(in the rows, 128 means zero)
Each name stands for a flat space through zero: a line, a plane or more. A row that begins with a name and a colon came from that space; any other row is followed by the name of the space it lies nearest, among the names in its block.
q971-q735: [123 148 150 111 161 124 158 163  91  91 167 171  91 144 197 144  91  90
 122 125  84 120 148 173 123 145  73 149]
q189-q545: [101 125 197 135 132 132 132 128 157 122  62  80 126 152 154 119 132 142
  73  74 147  78 110 105  56 150  95 154]
q971-q735: [147 146 125 166 123 154 125 120 131  89 179 124 111 126 104 105 131 125
 145  85  60 138 148 144 108 147 147 121]
q169-q382: [108 132 124 165 118 135 148 140 160 116 101  86 110 140 145  95 128 117
 148  97  78 135 138 145  89 158 121  97]
q144-q457: [112 118 131 102 122 116 113 121 132 149 120 125 153  94 122 158 144 126
 145 176 175 145 118  88 172  93 144  99]
q189-q545: [123 127 122 132 111 109 123 121 117 101 112 145 161 163 176 134  99  81
 133 132  84  97 136 133 148 150  76  57]
q169-q382: [130 132  69 140 117 135 150 132 125 164 140 137  90 106  99 136 148 151
 158 150 138 178 135 164 140 111 194 159]
q74-q240: [140 114 119 106 159 130 138 170 119 113 111 126  98 141 155  91 102 141
 125 133 144 155 110 141 139 136 107 137]
q144-q457: [169 102  58 127 108 142 101 131 110  97  98 133 126 149 117  94 110 160
 138 136 144 176  93 122 197 127 167  71]
q971-q735: [118 122 137 152 123 131 125 127 173 139 108  75 142 122 101  87 144 132
 145 111 114 128 130 110  94 141 127 107]
q169-q382: [136 142 173 132 118 150 116 105  97  81 120 149 113 155 152 168 123 145
  61  71 133  86 112 122 108 135 133 164]
q74-q240: [ 93 164 151 132 120 122 151 108 118 155 192 160 118  83 128 209 158  96
 146 149 110 120 169 143 118 101 152 165]
q74-q240: [122 145 119 134 112 135 119 109 124 127 191 142 133  76  99 168 155 114
 173 157 112 162 149 113 168  97 178 101]
q169-q382: [134 119 166 115 150 130 109 134 148 125 135 102 148 113 105 100 132 136
 124 125 147 122 119  90 118 124 108 129]
q144-q457: [172 102  64 108 134 107 120 133 100 149 110 169 151 176 121  92  92 136
 115 154 149 118 114 158 161 139 100 134]
q169-q382: [119 157 156 174  93 185 131 111 115  50 121 112  56 127 150 169 149 163
  96  41  96 147 116 130 103 135 208 139]
q971-q735: [154 118 111 114 116 119  96 106 105 115 139 159 172 140 119 137 114 118
 124 148 134 114 120 108 178 121 118  88]
q144-q457: [127 133 132 139 131 142 150 133 124 138  99 124  82 147 132 130 133 165
  86  89 148 120 118 158  79 138 150 205]
q971-q735: [112 125  68 133 132  95 183 155 125 188  92 149 105 167 165 116 106 108
 138 153 113 120 148 210  99 152  94 163]
q971-q735: [ 94 135 132 114 149 117 180 167 119 151  99 136  72 136 189 149 117 123
 117 137 142 135 132 176  99 132 109 182]
q971-q735: [109 140 137 101 172 107 177 164 118 180 154 156  92 119 151 142 121 115
 125 157 143 123 152 180  91 123  94 221]
q74-q240: [162 117 141  94 160 116 112 124 111 155 152 159 155 138  93 115 118 145
  90 139 173  93 121 123 122 120  99 196]
q169-q382: [137 119 116 103 136  97 129 124 106 156 122 168 160 157 143 137 105 108
 109 157 143  89 132 145 138 131  80 142]
q189-q545: [123 114 188 108 127 143 100 120 128  96  66 102 132 139 147 143 131 165
  65  95 193 105  81  70 124 120 129 134]
q169-q382: [118 141  72 169 106 141 176 145 119 124  96 132  57 161 165 126 121 136
 133  96  83 154 138 206  98 157 162 149]
q74-q240: [136 157 137 131 129 142 132 106 101 134 207 172 108  96  97 181 150 132
 125 127 121 129 152 144 126 104 172 192]
q971-q735: [120 166 155 125 146 172 162 142  90 113 187 159  21  81 131 198 158 173
 103 101 152 174 132 162 109  94 217 252]
q74-q240: [173 101  32 146  95 131  92 107 137 140 127 123 165 127  56  78 133 150
 177 157 127 175 116 117 194 121 182  57]
q189-q545: [154 121 166 102 131 148  86 114 101  77 126 140 138 131 127 146 122 157
  81 108 172 119  91  78 162 112 139 127]
q74-q240: [128 117  72 155  94 119 130 114 144 151  91 115 144 147 115 110 131 126
 149 134 112 133 130 143 133 140 145  88]
q189-q545: [ 98 127 133 141 118 113 152 136 142 134  73 110 126 160 177 125 116 106
 120 115 107 102 132 148  95 154  90 110]
q971-q735: [121 119 170  90 134 124 102 131 109  89 107 136 148 127 173 158 113 119
 105 142 164 118 101  79 173 112 101  87]
q74-q240: [ 87 135 189  90 161 106 144 152 133 140 139 127 134 100 174 160 125  91
 133 163 145 114 139 109 123 113  73 133]
q189-q545: [151 124 140 103 133 143  98 118 102 104 150 149 130 110 111 150 132 153
 109 135 170 142 106  94 171 100 157 137]
q189-q545: [124 125 119 124 134 138 139 139 135 152 115 114  96 109 111 128 146 163
 127 133 167 159 117 131 121 112 169 170]
q144-q457: [ 96 115 127 126 114 122 130 140 153 131  71  88 129 118 155 128 135 126
 148 146 148 152 111 102 144 122 133  72]
q169-q382: [131 138  85 130 102 126 137 106  94 147 139 175 115 128 127 183 136 132
 125 147 138 136 134 158 156 109 175 151]
q144-q457: [ 76 134 169 136 116 145 148 136 158 136  70  73  83  98 151 162 164 157
 116 108 169 150 110 104  94 112 174 148]
q74-q240: [167 128 108 171  70 133  75  34 138 153 146 136 208 142  22 137 163 149
 103  96 122  68 134  97 116 126 176 127]
q144-q457: [145 120 126  88 148 107 119 121 106 170 149 169 154 122 105 148 126 135
 108 169 184 109 125 124 148 102 116 180]
q189-q545: [138 135 161 116 135 127 104 109 119 114 174 146 161 113 110 145 130 113
 123 132 124 105 136  99 140 117 112 123]
q144-q457: [143  98 119  74 160  91 114 147 120 162 115 147 176 138 131 104 101 116
 127 189 180 115 114 111 167 117  66 119]
q189-q545: [137 117 105 133 126 138 121 132 146 143 120 103 121 109  89 102 145 159
 145 134 152 164 116 116 136 117 168 129]
q169-q382: [128 118 146 121 141 116 116 126 155 155 131 105 164 117  97 101 136 125
 135 140 142 112 130 102 113 126 103 127]
q144-q457: [120 132 103 125 112  98 135 104 120 177 138 162 162 131 121 163 132 100
 136 166 128  99 150 146 136 119 117 134]
[160 133 146 101 154 130 108 119 101 130 195 168 142 111  91 139 128 136
 112 140 150 117 132 118 144 107 127 178]
q144-q457
[120 141 129 147 100 132 132 105 110 108 116 146 122 150 155 167 126 118
 107 103 105 104 132 143 122 137 137 122]
q169-q382
[119 133 114 115 119 104 123 116 117 141 162 158 166 111 135 161 125  83
 163 178 111 125 150 123 172 112 111  81]
q189-q545
[115 114  68 132 108 121 149 147 125 139  65 122 101 146 165 125 118 134
 146 150 139 166 113 156 156 132 148  94]
q189-q545
[119 130 134 171 114 147 131 128 170 113 111  71 118 127 111  86 143 135
 146  85  86 139 132 122  86 152 143  99]
q971-q735
[160 116 122 114 124 129  78 100 131 129 174 133 184  95  60 119 142 135
 150 158 149 139 122  73 182 100 149  90]
q74-q240
[167 158 160 158 128 192 121 113  89  51 177 150  55 139 111 144 135 182
  67  29 103 130 119 148  91 138 193 213]
q74-q240
[123 138 125 134 110 149 116 119 123 102 155 126 112  87 117 160 150 135
 155 135 127 173 126 105 168 102 188  97]
q169-q382
[127 143 157 116 139 121 123 116 117 132 182 155 146 109 119 157 132 106
 128 140 119 106 149 122 128 116 112 146]
q189-q545
[132 139 185 113 140 154 102 121 120  89 168 125 121  89 113 155 146 146
 114 113 150 139 117  80 142 102 155 140]
q971-q735
[133 113  95 102 141  90 131 133 128 182 134 151 169 130 118 117 116 104
 150 189 146 119 139 138 152 120  89 123]
q169-q382
[ 92 141 191 113 134 143 129 123 141 140 134 104 106  70 119 183 171 152
 115 129 183 141 120  85 114  88 172 173]
q144-q457
[149 134 154 115 140 157 117 126 101 101 142 144  93 123 117 147 134 173
  82  97 167 134 105 119 126 113 166 192]
q169-q382
[163 156 182 122 153 139 112 112  81  69 219 190 137 148 136 147 101 101
  87  86  74  71 151 140 113 145  78 167]
q189-q545
[152 107 124 125 125 129  95 119 139 117 109 110 164 140 102  91 122 142
 123 124 143 123 107  93 145 132 120  92]
q74-q240
[131 126 150 111 127 120 105 108 122 130 143 141 165 117 115 150 132 120
 120 144 147 107 126  96 148 112 118 118]
q169-q382
[136 129 104 104 122 110 128 120  82 128 134 189 138 148 162 173 106 108
 115 159 138 113 129 149 173 119 114 126]
q169-q382
[149 120 178 147 137 159 109 127 146  81  89  83 118 165 119  75 122 170
  68  42 129  96  98 105  67 162 115 154]
q189-q545
[112 140 148 117 120 126 121 106 125 150 157 139 140  87 108 182 157 126
 133 153 155 128 136 104 142  93 159 144]
q144-q457
[144 143 111 168  94 145 124  85 121 130 137 141 125 147  91 145 146 148
 103  83 105 102 137 149  97 138 173 163]
q74-q240
[128 128 138 139 120 116 114 114 141 117 136 121 171 140 128 113 119  94
 141 125  88  99 142 114 125 145  88  77]
q189-q545
[106 129 155 134 121 105 119 109 160 148 136 108 186 116 119 128 137  86
 151 145 104  93 150  99 115 131  86  82]
q189-q545

Each name stands for a flat space through zero: a line, a plane or more. A row that begins with a name and a colon came from that space; any other row is followed by the name of the space it lies nearest, among the names in its block.
q832-q851: [227  68 133  95 108 166  70 104  95 111 200 150  98 146 162 133  86  92
 112  74  85 107 127 152 170 180 147 131]
q832-q851: [150 135 135 135 108 171 109 116 129 140 104 121 130 116 125 113 137  92
 147 111 150  98 112 150 129 141 112 144]
q166-q597: [105 170 137 136 140 132 153 121 188 119 135 120 131 138 129 115 133  84
 104 113 132 137 133  90 142 111 112 162]
q206-q51: [121 167 122  92 158 156 101 114 149 134 130 172 180 130 119 171 161 150
  45 146 120 150 145 133 160 114 139 187]
q206-q51: [100 176 151 139 179 110 174 122 154 133 110  96 127 132  95 143 123 160
  88 199 152 182 130 121 105 122 119 100]
q166-q597: [ 96 143 146 148 132  84 162 132 125 120 101  74 110 131 131 153 133 140
 141 196 130 156 135 142 110 110  99  87]
q832-q851: [122 130 153 145 135 115 165 130 139 114 135  89 117 153 128 135  98 126
  94 188 135 178 114 124 111 148 127  99]
q832-q851: [ 84 110 125 128 113  78 146 117 147 123 141 110 128 127 113 133 154 134
 120 164 142 166 122 141 120 135 114 128]
q832-q851: [118 186 136 145 163 141 183 126 123 132 121 103 140 125 160 172 102 165
  60 181 114 136 142  94 140 107 164 107]
q303-q795: [157 121 132 107 156 157 110 145 131 121 135 183 144 148 110 114 107 147
 105 107 120 147 125 102 121 143 146 139]
q166-q597: [174 141 123 119 165 128 124 152 127 144 155 150 120 161 188 153 144 117
 104 126  98 178 138 135 147 119 139 132]
q166-q597: [134 153 149 143 137 185 164 133 152 111 120 138 147 140 119 104  69 123
  81 122 135 118 111  58 120 146 158 135]
q166-q597: [124 161 143 139 143 150 118 135 145 121 118  99 134 149 119 130 109  96
 112 141 131 130 132 137 130 113 118 140]
q166-q597: [130 108 116 107 138  83 135 124 150 130 160 164 111 129 137 122 166 134
 139 102 117 163 136 114 135 130 116 134]
q832-q851: [ 91 103  94 147 133  63 178 176 131 142 147 155 124 141 160 102 145 157
 155 112 123 167 122  81 101 111 161 110]
q206-q51: [146 126 134 137 131 131 125 132 119 126 137 106 109 138 136 123 106 111
 140 123 123 122 128 137 127 129 129 111]
q303-q795: [162 190 115 120 193 136 156  95 176 198 132 156 107  89 128 111 203 125
 130  89 171 157 127 133 136 128 113 139]
q206-q51: [120  94 179 130  92  96 160 130 155  40 131 109  92 160 129 117  69  98
 149 136  85 132 136  57 123 139  79 102]
q832-q851: [131 154 128 169 140 125 166 151 132 163 127  76 118 151 174 132 137  96
 116 174 152 178 104 157 113 129 139 109]
q206-q51: [152 151 112 131 145 132 113 108 130 164 152 104 105 113 143 126 150  97
 142  96 138 110 136 168 150 118 128 133]
q832-q851: [175 117 155 134  87 189 145 102 129 106 123 133 119 118 156 117  91  94
 118 104 122  85 107  88 144 170 129 131]
q303-q795: [176 146 153 131 152 135 160 122 121 129 120 119  95 128 163 147 118 134
 128 147 113 146 132 116 130 137 115  87]
q303-q795: [ 70 160 117 134 177 137  95 162 195 125 158 127 167 181  42  70  95  91
  87 102 162 163 124 119 106 105 149 187]
q206-q51: [120 103 151 157 103 100 173 133 126 104 116  88  88 129 128 101  93 118
 177 140 132 123 115 100  98 143 108  75]
q303-q795: [174 186 155 115 206 163 121 134 145 131 110 145 117 142 106 130 108 138
 114 123 121 148 148 113 125 114 111 116]
q832-q851: [149 150 121 136 127 158 131 138 121 138 112 143 130 120 166 127 131 114
 144  92 115  92 134 107 142 110 136 138]
q166-q597: [149  99 121 115 121 120 104 158  68 127 124 142 147 152 176 186 135 167
 104 184  92 162 133 167 133 128 149 113]
q206-q51: [152 111 119 117 119 142 121 145 110 122 137 168 140 138 168 140 124 136
 117 108  97 123 131 106 143 129 150 139]
q206-q51: [124 163 133 104 176 140  93 150 129  97 141 146 154 165 121 163  91 143
  76 129  78 130 171 109 153  83 143 152]
q166-q597: [104 121 142 119 128 102 140 128 146 100 133 129 134 144 117 142 125 139
 103 161 116 163 134 112 126 129 115 130]
q303-q795: [192 197 139 105 204 148 135  98 148 157 123 155  93 100 142 144 159 136
 134  88 116 124 162 116 156 106 100 119]
q303-q795: [184 202 162 147 212 150 146 145 121 159  90  85  95 147 141 151 119 131
 129 182 137 176 137 162 109 111 104  72]
q166-q597: [ 93 151 130 141 120 120 108 116 144 131 106  80 122 115  91 115 141  93
 166 125 153  98 135 164 124 103  92 138]
q206-q51: [130 149 106 144 132 152 149 135  90 159 110 131 144 101 161 145 127 165
 119 129 129  92 128 120 132 114 174 115]
q206-q51: [ 37 144 160 128 120 124 138 120 154  85  67 107 178 125  24 132 106 172
  91 214 163 140 122 113  89 127 102 135]
q166-q597: [188 103 143 104 146 183 111 119 114 111 165 169 135 145 111 121  62 149
  69 112 114 132 116 102 133 179 171 124]
q832-q851: [ 97 129 160 112 118 123 116  90 150  95 110 103 135 119  60 140 122 135
 107 177 145 134 130 145 123 143  86 132]
q303-q795: [155 116 154 122 130 148 107 154  85  90 105 128 129 155 135 155  74 149
 127 156  87 119 142 122 123 124 127  99]
q206-q51: [124 101 145 149  97 138 163 143 103 109  98 119 132 131 134 122  90 151
 133 165 133 126 103  99  98 155 140  91]
q303-q795: [134 157 111 141 154 118 156 143 143 161 132 138 117 125 165 119 158 119
 142 103 131 142 131 113 130 106 136 128]
q832-q851: [128  98 111 146 105  95 167 148 132 137 158 132 112 141 186 114 142 110
 141 115 121 156 111 106 126 138 146 120]
q166-q597: [130 110 133 122 124  95  98  83 104 137 134  71  84  93  75 128 134 133
 180 137 150 100 137 203 122 138  92  87]
q303-q795: [126  90 129 112  61 103 178  56 150 109 153 150 101  67 156 128 163 126
 137  91 120  86 125  76 164 164 109 135]
q303-q795: [130 110 114 118 121 126  79 152  88 114 140 128 139 148 141 150 107 131
 134 119  91 104 149 152 143 103 145 134]
[134 162 143 160 134 182 189 124 149 130 110 125 130 114 126  89  77 124
 111 106 152  95 105  52 113 145 158 117]
q166-q597
[112 136 142 116 139  98 139 135 151 101 143 127 136 162 150 167 136 127
  78 177  99 188 142 119 142 117 114 140]
q166-q597
[138 114 103 101 137 134  61 129 105 138 155 149 144 131 114 139 137 133
 122 100 115 112 144 173 148 117 145 156]
q303-q795
[ 90 108 181 139 110 111 150 124 157  75  98  87 124 153  58 109  85 125
 123 202 154 171 105 117  81 162  82 100]
q206-q51
[160 165 146 114 155 154 127 108 144 118 150 122 126 143 156 166 116 109
  66 140 100 141 146 123 167 124 128 143]
q206-q51
[ 86 178 136 162 110 158 121 138 131 129  77  66 153 129 126 138 122  88
 132 159 145  90 129 154 127  90 113 148]
q166-q597
[161 122 105  87 129 131 103 132 136 117 168 209 140 137 195 156 162 119
 105  61  64 121 160  90 186 106 139 183]
q206-q51
[134  73 124 147  95 112 137 160  96 118 159 107 126 168 169 131  93 120
 112 163 115 165 102 139 114 157 164 105]
q303-q795
[121 109 128 125 124 149  80 148 109 123 117 126 154 148  83 117 104 131
 126 143 143 129 116 165 106 137 136 137]
q206-q51
[ 91 143 146 103 133  94 116 103 147  90 123 115 131 125 100 167 139 141
 110 161 104 132 163 131 148 101  86 139]
q832-q851
[121  80 109 144  73 111 143 123  92 159 119 114 133 106 158 136 170 141
 144 168 158 142  91 176 112 164 140 111]
q303-q795
[156 185 153 141 181 153 123 161  98 137  61 107 122 140 134 156 114 149
 151 170 119 133 147 147 108  91 106  87]
q303-q795
[125 166 149 129 158 102 166 105 167 119 142 100  97 128 134 141 132 114
 113 142 120 152 147 108 142 115 100 115]
q206-q51
[137 120 140 120 128 110 128 111 160 124 146 121 106 135 120 117 147  96
 135 125 137 158 123 140 130 144  94 133]
q206-q51
[164 113 148  83 118 150  79  86  97  92 121 151 123 102 106 166 113 156
 127 116  89  73 160 137 161 134 104 127]
q303-q795
[139 142 137 134 140 121 147 131 134 119 137 116 108 137 153 134 113 117
 129 123 108 129 140 107 137 117 125 115]
q303-q795
[107 130 105 153 114  98 133 162 105 134 133  97 122 142 182 141 131 111
 156 125 104 115 141 137 135  87 143 121]
q303-q795
[124 101 128 113  95 152  67 123 125 111 128 132 149 136  93 117 121  99
 134 111 133 101 122 162 133 139 117 165]
q206-q51
[ 98 136 107 141  63 147 155  72 145 165 117 113 150  67 154 135 197 102
 112 130 173  90 100 148 154 149 129 171]
q832-q851
[112 136 109 137 127 106 137 107 150 161 154 103 118 113 130 119 166 104
 127 122 157 140 120 159 135 130 128 140]
q303-q795

Rows lie near named flat spaces through zero. A row that begins with a name and a colon came from that space; any other row is followed by the name of its block's space that it lies nearest.
q57-q907: [127 196 105  66 206  68 126 115 157 172 168 131  98 108 128 117 161 159
 153 106 154 118 150  97 135  62 144 108]
q57-q907: [156 147 128  94  82 145 133 136 109 117 132 141 131 140 129 138 117 117
 130 155 147 125 130 135 136 105 127 150]
q250-q341: [137 124 121 145  26 133 137 164 110  58 160 143 186 122  82 125 112 118
 147 149 203 105 154 128 164 131  72 160]
q646-q118: [130 153 126 126 128 116 142 134 125 137 151 144 133 131 107 137 129 133
 138 125 146 128 162 121 122 132 123 121]
q250-q341: [107 106 164 180 169 141 105 129 147 110 116 111 142 129 162 131 123 155
  92 103 117 141  96 137 137  91 119 134]
q699-q79: [127 110  73 176 174 167 100 154 129 124 139 120 127 108 160 172 137 152
 113  94 146 154 103 138 183 101 102  96]
q699-q79: [121 139 179  82 106  85 144  94 135 128 107 122 124 138 113  75 126 123
 146 153 101 103 128 110  84 145 150 159]
q646-q118: [123 122 143 183 162 165 131 134 117 137 136 136 137 145 154 167 140 162
  89 109 123 139 100 144 131 106 128 115]
q699-q79: [ 99  88 125 156 124 102 116 128 151 104 113 107 140 105 106  93 118 110
 144 115 119 126 142 119 128 179 111 124]
q646-q118: [117 106 180 138 140 126  90 135 167 113 117 109 135 135 160 114 106  89
  67 122 132 131 116 163 130  47 151 160]
q57-q907: [124 148 119 132 191 128 125 119 132 153 134 126 112 124 152 143 148 170
 126 106 118 138 109 117 134 103 132 107]
q57-q907: [136 179 193  80  96  90 146 108 128 101 124 136 145 141 111  90 109 160
 161 153 133 118 151  96 102 111 114 175]
q699-q79: [104  70 128 136  75 100 100 124 150  46  79  85 155  88 109  56  95 119
 179 134 117 123 118 101 150 194  74 159]
q250-q341: [148 154 113 110  53 125 156 143  99 100 153 152 154 129  82 130 122 130
 169 154 171 113 165 112 136 158  95 142]
q699-q79: [139 150 129 116 118 134 153 124 108 151 146 148 125 146 119 144 145 133
 124 139 134 115 130 131 113 127 144 124]
q250-q341: [189 204 144 124  77 205 174 148  52 133 154 189 143 182 132 215 112 179
 126 161 153 158 149 134 125 106 106 139]
q57-q907: [110  97  80 161 113 112 126 158 144 134 166 133 140 108  84 132 137  69
 119 112 170 113 172 147 143 155 129  99]
q250-q341: [132 151 112  99 170 120 139 101 118 159 111 126  97 124 140 126 143 167
 162 125  89 138 114 100 114 156 135 108]
q699-q79: [124 108 103 118 153 132 106 117 134 121 103 102 113 108 159 114 138 146
 139 121 108 130  79 119 151 122 123 125]
q57-q907: [111 132  77 138 177  96 103 150 165 133 163 119 125  90 117 129 138 120
 137  90 170 133 161 122 167 100 113  98]
q646-q118: [114 158 199 144 115  87 134 153 166 134 191 156 163 153  89 127 116  74
  66 122 194 105 205 162 101  45 157 153]
q646-q118: [148 175 115  80 111 121 153 114  98 121 147 139 132 128 127 124 160 192
 169 147 150  99  96  94 142 107 109 141]
q250-q341: [137 160 109 113 147 120 117 136 133 116 136 129 127 111 131 134 117 158
 159 117 147 149 148 106 154 108  97 125]
q250-q341: [100  74 105 142 106 105 116 120 140  87 113  95 145  95 118  79 147 132
 152 125 129  94  83 112 152 165 105 134]
q250-q341: [136 136 144 150  70 142 146 145 105  88 146 145 168 138 104 137 119 146
 137 141 164 119 140 125 138 135  92 149]
q646-q118: [139 122  82  95 118 132 132 116 111 134 109 120 106 114 130 120 139 133
 166 140 108 126 107 111 137 171 125 116]
q646-q118: [128 130 114 149 111 143 166 127  94 148 157 150 139 144 109 151 168 148
 123 133 140  98 110 130 118 155 135 111]
q699-q79: [129 134 104 105 123 124 165 100  94 154 137 134 118 132 123 121 186 170
 151 142 115  83  72 108 116 161 143 115]
q57-q907: [121  78 130 177  71 154 129 147 118  97 118 128 154 133 108 131 108  89
 113 137 131 128 136 151 128 178 115 134]
q699-q79: [109  97  87 164 102 119 158 131 111 133 148 135 142 117  81 125 159 121
 149 124 136  98 135 121 122 215 119  97]
q57-q907: [123  57  64 178 121 175 116 153 120 148 127 122 117 122 133 163 140  65
  88 118 123 131 109 174 147 168 149  89]
q699-q79: [145 157 136 134  75 143 163 140  92 114 160 159 157 148 101 150 135 153
 137 147 164 112 142 123 127 133 107 140]
q57-q907: [113  89  87 121 159 114 115 120 148 168 120 110  94 112 130 116 149  76
 115 117 103 118 118 144 121 154 170  96]
q646-q118: [129 161 136 115 167  99  99 146 171 132 129 129 116 114 119 129  74  96
 137 107 138 181 221 124 128 105 119 122]
q646-q118: [113 151 154 196 138 130 156 133 111 104 136 147 164 132  97 146 111 200
 163 105 126 157 173  93 116 193  69 114]
q250-q341: [128 112  88 100  98 112 131 123 123 122 125 119 122 109 110 104 142 112
 160 141 133 105 118 117 138 164 125 125]
[ 95  76 183 199  99 131 127 133 138  86 125 117 175 137 120 108 127 125
  88 122 133 103 102 146 120 133 118 153]
q250-q341
[144 177  98  95 195 125 109 127 137 146 126 126  98 111 157 147 120 171
 159 108 124 170 142 102 152  92 112 109]
q250-q341
[136 125 161 127 100 146 131 120 114 106 103 127 137 143 139 123 110 140
 129 146 109 134 112 126 118 136 120 153]
q57-q907
[146 113  87  80  99 139 137 112 104 147 108 123  99 126 133 120 147 106
 147 156 104 110  92 128 125 163 152 123]
q699-q79
[118 161 151 129 142  88 126 137 155 118 148 135 142 120 100 116 105 130
 144 113 153 142 195 112 122 117 109 132]
q250-q341
[116 109 159 148 148 125  95 135 161 109 103 110 130 123 144 116  89 105
 108 114 114 158 146 139 129 109 124 140]
q646-q118
[126 107 136 144  69 126 116 147 134  72 115 122 158 116 103 109  87 104
 148 137 146 139 162 126 142 158  88 152]
q699-q79
[127 160 181 166  54 129 195 117  72  79 140 161 188 154  74 124 131 218
 181 150 138 106 140  82  99 210  66 153]
q250-q341
[ 98  97 109 159 159 109 158 115 130 192 148 135 111 134  98 129 174  94
 104 112 104  97 132 143  85 192 181  80]
q57-q907
[123 111  77 135 202 141  86 134 151 141 116 102  99  99 174 143 134 137
 121  95 117 156  97 131 170  94 125  98]
q57-q907
[113 128 164 145 195 128 126 105 141 163 108 121 107 142 158 132 133 147
 101 109  78 145 111 131  95 122 158 115]
q250-q341
[110 112 149 198 119 146 157 131 106 122 140 143 158 144 108 146 140 158
 117 118 124 121 126 128 110 178 112 116]
q646-q118
[136 152 168  74 125 101  98 127 161 110 133 116 130 128 152  99 117 110
 104 140 158 113 118 138 141  16 144 176]
q646-q118
[152 188 135  82 183 132 154 104 112 206 123 154  77 156 140 161 130 139
 133 133  81 158 159 121  79 136 174 101]
q250-q341
[112 128 115 108 151  82 115 124 161 135 135 115 118 104 113  97 131 108
 143 115 136 120 152 117 129 125 134 121]
q57-q907
[ 94  98 214 226  94 139 159 130 115  89 147 140 196 161 108 126 141 163
  80 123 141  93 104 141 100 137 113 154]
q646-q118
